Below is a small trained network, with its code and all its weights. Each question gives an input and a target symbol and asks what happens when units are switched off, that is, made to give their printed mean instead of their output.

import numpy as np


def w(rows, s, z=0):
    codes = np.array(rows[::2]) - 128.0
    scale = np.full(codes.shape[1], s)
    scale[-1] = z or s
    return codes * scale


def f(y):
    return np.maximum(y, 0)


def softmax(a):
    e = np.exp(a - a.max(-1, keepdims=True))
    return e / e.sum(-1, keepdims=True)


def log_softmax(a):
    a = a - a.max(-1, keepdims=True)
    return a - np.log(np.exp(a).sum(-1, keepdims=True))


def net(x, mask):
    ids = ['αγδεζηθλστψ'.index(c) for c in x.split()]
    T = len(ids)
    res = E[ids] + P[:T]
    u = 0
    for l in range(2):
        q, k, v = (res @ M[l].T for M in (Q, K, V))
        z = softmax(np.where(np.tri(T) > 0, q @ k.T / 4**0.5, -1e9)) @ v
        res = res + np.where(mask[u], z, O[l][:, -1]) @ O[l][:, :-1]
        u += 1
        y = f(res @ A[l][:, :-1].T + A[l][:, -1])
        res = res + np.where(mask[u : u + 8], y, B[l][:, -1]) @ B[l][:, :-1]
        u += 8
    return log_softmax(res[-1] @ U[:, :-1].T + U[:, -1])


Q, K, V, O, A, B = {}, {}, {}, {}, {}, {}
E = w([
[130,20,101,138,129,159,161,161,107],'α',
[144,146,118,155,110,14,139,83,119],'γ',
[202,113,39,148,72,126,179,77,141],'δ',
[97,112,77,183,98,107,136,143,39],'ε',
[151,82,189,163,56,99,127,80,121],'ζ',
[125,91,73,227,175,81,100,104,121],'η',
[137,3,180,76,157,148,156,103,114],'θ',
[129,104,114,113,100,130,38,55,102],'λ',
[208,77,105,193,182,187,140,30,103],'σ',
[171,163,89,98,181,90,159,42,53],'τ',
[60,156,141,98,138,87,78,108,228],'ψ',
],0.021)
P = w([
[220,2,86,157,135,1,49,129,141],'0',
[170,22,121,138,138,20,77,129,111],'1',
[147,51,134,142,140,29,89,139,97],'2',
[139,73,140,121,132,33,102,135,99],'3',
[124,88,145,116,132,47,110,136,99],'4',
[118,97,153,108,127,56,120,137,108],'5',
[103,110,154,107,125,69,135,139,110],'6',
[89,118,166,117,127,79,148,140,121],'7',
[80,129,156,105,121,94,156,140,121],'8',
[67,131,158,118,125,109,164,135,133],'9',
[60,144,157,107,122,107,182,130,137],'10',
[53,148,162,106,130,111,189,126,142],'11',
[43,158,161,117,135,121,209,125,141],'12',
[41,161,160,98,131,111,211,110,153],'13',
],0.0067)
Q[0] = w([
[120,37,158,139,145,79,167,106,88],'0.h1',
[106,145,121,93,145,89,134,136,93],'0.h1',
[128,69,116,128,124,68,151,67,81],'0.h1',
[194,253,168,92,136,203,116,254,176],'0.h1',
],0.0081)
K[0] = w([
[93,185,129,95,176,133,136,188,228],'0.h1',
[132,85,105,132,153,129,116,84,174],'0.h1',
[96,201,209,146,114,185,168,179,176],'0.h1',
[204,1,127,138,134,30,87,132,59],'0.h1',
],0.0089)
V[0] = w([
[104,102,95,170,119,128,7,169,96],'0.h1',
[51,108,151,112,165,110,143,50,132],'0.h1',
[131,166,106,135,25,173,137,180,88],'0.h1',
[122,242,63,104,62,200,121,143,253],'0.h1',
],0.0065)
O[0] = w([
[168,76,105,148,110,110,3,186,56,125],'0.h1',
[241,88,186,26,71,104,122,153,55,201],'0.h1',
[193,35,105,80,137,196,205,209,235,1],'0.h1',
[88,42,114,98,121,111,215,23,86,60],'0.h1',
],0.0073,0.0035)
A[0] = w([
[140,125,132,177,49,181,92,74,98,4],'0.n1',
[190,177,155,188,148,253,129,91,91,78],'0.n2',
[12,165,129,176,81,44,69,123,199,185],'0.n3',
[198,181,73,164,52,107,110,158,157,163],'0.n4',
[119,32,242,81,125,188,114,215,160,136],'0.n5',
[151,49,155,84,212,163,121,211,122,189],'0.n6',
[107,67,168,174,81,144,159,253,166,26],'0.n7',
[180,169,123,112,239,153,178,138,145,5],'0.n8',
],0.0063,0.0023)
B[0] = w([
[148,254,177,106,68,113,128,115,118,209],'0.n1',
[162,207,137,76,173,104,190,204,104,192],'0.n2',
[220,35,159,63,176,160,167,116,115,215],'0.n3',
[158,135,107,166,155,55,185,145,85,255],'0.n4',
[124,219,141,134,137,14,85,70,108,153],'0.n5',
[108,171,55,166,135,167,94,120,214,152],'0.n6',
[118,195,144,71,97,176,147,192,166,147],'0.n7',
[125,127,166,44,59,176,56,99,63,148],'0.n8',
],0.0093,0.0058)
Q[1] = w([
[127,143,174,134,149,78,99,104,28],'1.h1',
[49,135,203,121,213,249,56,151,88],'1.h1',
[143,67,224,93,95,152,153,173,222],'1.h1',
[192,188,104,88,110,108,151,71,179],'1.h1',
],0.012)
K[1] = w([
[168,132,231,50,180,62,107,253,64],'1.h1',
[188,249,64,232,94,61,15,137,57],'1.h1',
[165,96,126,238,13,43,171,59,112],'1.h1',
[44,108,172,45,69,152,189,95,97],'1.h1',
],0.0071)
V[1] = w([
[246,106,93,156,96,120,216,167,140],'1.h1',
[32,123,130,143,232,106,177,158,54],'1.h1',
[136,90,221,120,230,77,155,166,227],'1.h1',
[165,120,122,141,194,254,128,119,139],'1.h1',
],0.0074)
O[1] = w([
[68,85,206,84,196,232,170,94,114,254],'1.h1',
[120,33,20,119,254,59,107,185,72,78],'1.h1',
[213,109,153,51,174,155,130,172,204,218],'1.h1',
[180,199,99,201,192,211,61,118,122,104],'1.h1',
],0.0083,0.01)
A[1] = w([
[130,182,63,247,96,160,150,122,117,101],'1.n1',
[161,155,163,102,155,152,110,123,164,84],'1.n2',
[151,148,104,106,86,174,163,167,73,106],'1.n3',
[119,134,85,143,83,155,139,97,170,3],'1.n4',
[115,186,123,80,79,160,93,138,145,78],'1.n5',
[193,112,47,165,139,172,145,152,100,77],'1.n6',
[160,134,64,150,110,157,120,102,181,62],'1.n7',
[82,96,152,123,149,186,84,141,197,134],'1.n8',
],0.012,0.0044)
B[1] = w([
[142,172,131,81,113,190,58,137,16,171],'1.n1',
[21,97,91,89,76,93,118,113,156,253],'1.n2',
[65,20,188,73,118,75,123,83,202,201],'1.n3',
[161,143,45,152,79,130,71,85,241,147],'1.n4',
[142,58,100,152,235,132,221,157,124,167],'1.n5',
[34,47,193,106,187,99,108,195,151,188],'1.n6',
[111,255,180,212,168,75,85,132,93,149],'1.n7',
[191,189,27,139,128,153,41,133,130,156],'1.n8',
],0.0082,0.012)
U = w([
[74,150,29,88,99,63,154,139,93,97],'α',
[219,109,87,56,111,131,186,186,141,138],'γ',
[209,59,97,89,28,150,25,95,138,180],'δ',
[48,148,107,165,117,24,92,114,254,116],'ε',
[119,98,105,131,100,107,100,117,181,47],'ζ',
[131,193,197,128,179,147,127,124,144,117],'η',
[121,146,164,119,54,120,142,172,206,129],'θ',
[148,159,61,118,88,156,147,211,176,254],'λ',
[72,87,111,190,123,129,158,46,161,145],'σ',
[38,54,57,115,61,99,134,204,136,119],'τ',
[155,69,119,205,171,99,97,106,204,115],'ψ',
],0.0052,0.0062)

Each question gives the input, a string of symbols that net reads in full, and the target symbol t.
The units are the heads (4 rows each of Q, K, V and O) and the neurons (one row each of A and B). Each row of codes is followed by its name. A weight is (code - 128) times the scale printed after its matrix; where a second scale follows, it is the last column's (O, A, B and U).
mask holds one flag per unit, layer by layer, with each layer's heads first. A switched-off unit (its flag False) gives its mean, the last column of its rows in O or B, instead of its output. The means were averaged over made-up inputs and are rounded, as every weight is.
A unit's drop is (log p(t) with every unit on - log p(t) with that unit switched off) / (log p(t) with every unit on - log p(t) with every unit switched off).
The circuit of an input: a set's keep is (log p(t) with only the set's units on - log p(t) with every unit switched off) / (log p(t) with every unit on - log p(t) with every unit switched off). Starting from the 12 units with the biggest drops (on a tie, the unit counted first), units are removed one at a time, each time the one whose removal leaves the highest keep (on an exact tie, the one counted first), for as long as the keep stays at least 0.8.
units of the circuit, in order: the units of the circuit, biggest drop first
unit that matters most: the unit with the biggest drop
k most important neurons: the k neurons with the biggest drops, biggest first
top k neurons in layer l: the k neurons of layer l with the biggest drops, biggest first
input δ ζ ζ τ δ, target θ: units of the circuit, in order	0.h1, 0.n3, 1.h1
input δ ε σ θ ε ε δ α τ λ ζ τ α, target λ: unit that matters most	1.n8
input ε λ ε σ, target η: units of the circuit, in order	1.h1, 0.n2
input δ δ ε δ ε δ δ λ γ ψ τ ε δ, target ε: top 2 neurons in layer 0	0.n3, 0.n4
input η δ ε δ ε δ δ σ δ θ, target ε: top 3 neurons in layer 0	0.n5, 0.n6, 0.n3
input ζ θ ε δ γ λ δ ψ ε α, target δ: units of the circuit, in order	0.h1, 1.h1, 0.n4, 1.n6
input θ δ ζ, target θ: units of the circuit, in order	1.h1, 0.h1, 0.n7
input ε σ λ λ δ δ λ δ, target δ: units of the circuit, in order	1.n1, 0.n3, 1.h1, 1.n4
input ψ δ ε τ σ δ σ δ σ τ η, target δ: units of the circuit, in order	0.n3, 1.h1, 0.n4, 0.h1
input δ τ δ τ τ ζ δ σ δ η ψ λ λ ψ, target δ: units of the circuit, in order	0.n3, 1.n8, 0.n4
input δ λ λ δ δ α θ δ ψ, target δ: units of the circuit, in order	1.n8, 0.n3, 0.n4
input τ λ λ η δ ε ψ δ λ δ δ α δ δ, target ε: top 2 neurons in layer 0	0.n3, 0.n2
input δ λ δ, target δ: 3 most important neurons	0.n3, 1.n1, 0.n4
input λ δ ε λ ζ σ δ, target τ: top 3 neurons in layer 0	0.n4, 0.n3, 0.n5
input ψ σ α σ δ δ η λ θ, target δ: 2 most important neurons	0.n5, 0.n3
input δ δ α τ σ γ, target γ: top 4 neurons in layer 0	0.n3, 0.n5, 0.n4, 0.n6
input ψ δ σ ψ, target σ: unit that matters most	1.h1
input λ δ δ δ λ, target σ: 3 most important neurons	1.n5, 0.n4, 0.n3
input γ δ τ δ, target α: units of the circuit, in order	0.n4, 1.h1
input ε δ ψ α δ δ λ δ τ ζ, target δ: unit that matters most	0.h1
input η ψ ε λ τ, target δ: 2 most important neurons	0.n4, 0.n3
input δ σ λ δ ψ δ α α τ δ δ γ ζ, target δ: 2 most important neurons	0.n3, 1.n6
input δ λ η η δ ε λ σ δ ψ θ, target δ: 3 most important neurons	0.n3, 0.n1, 0.n4
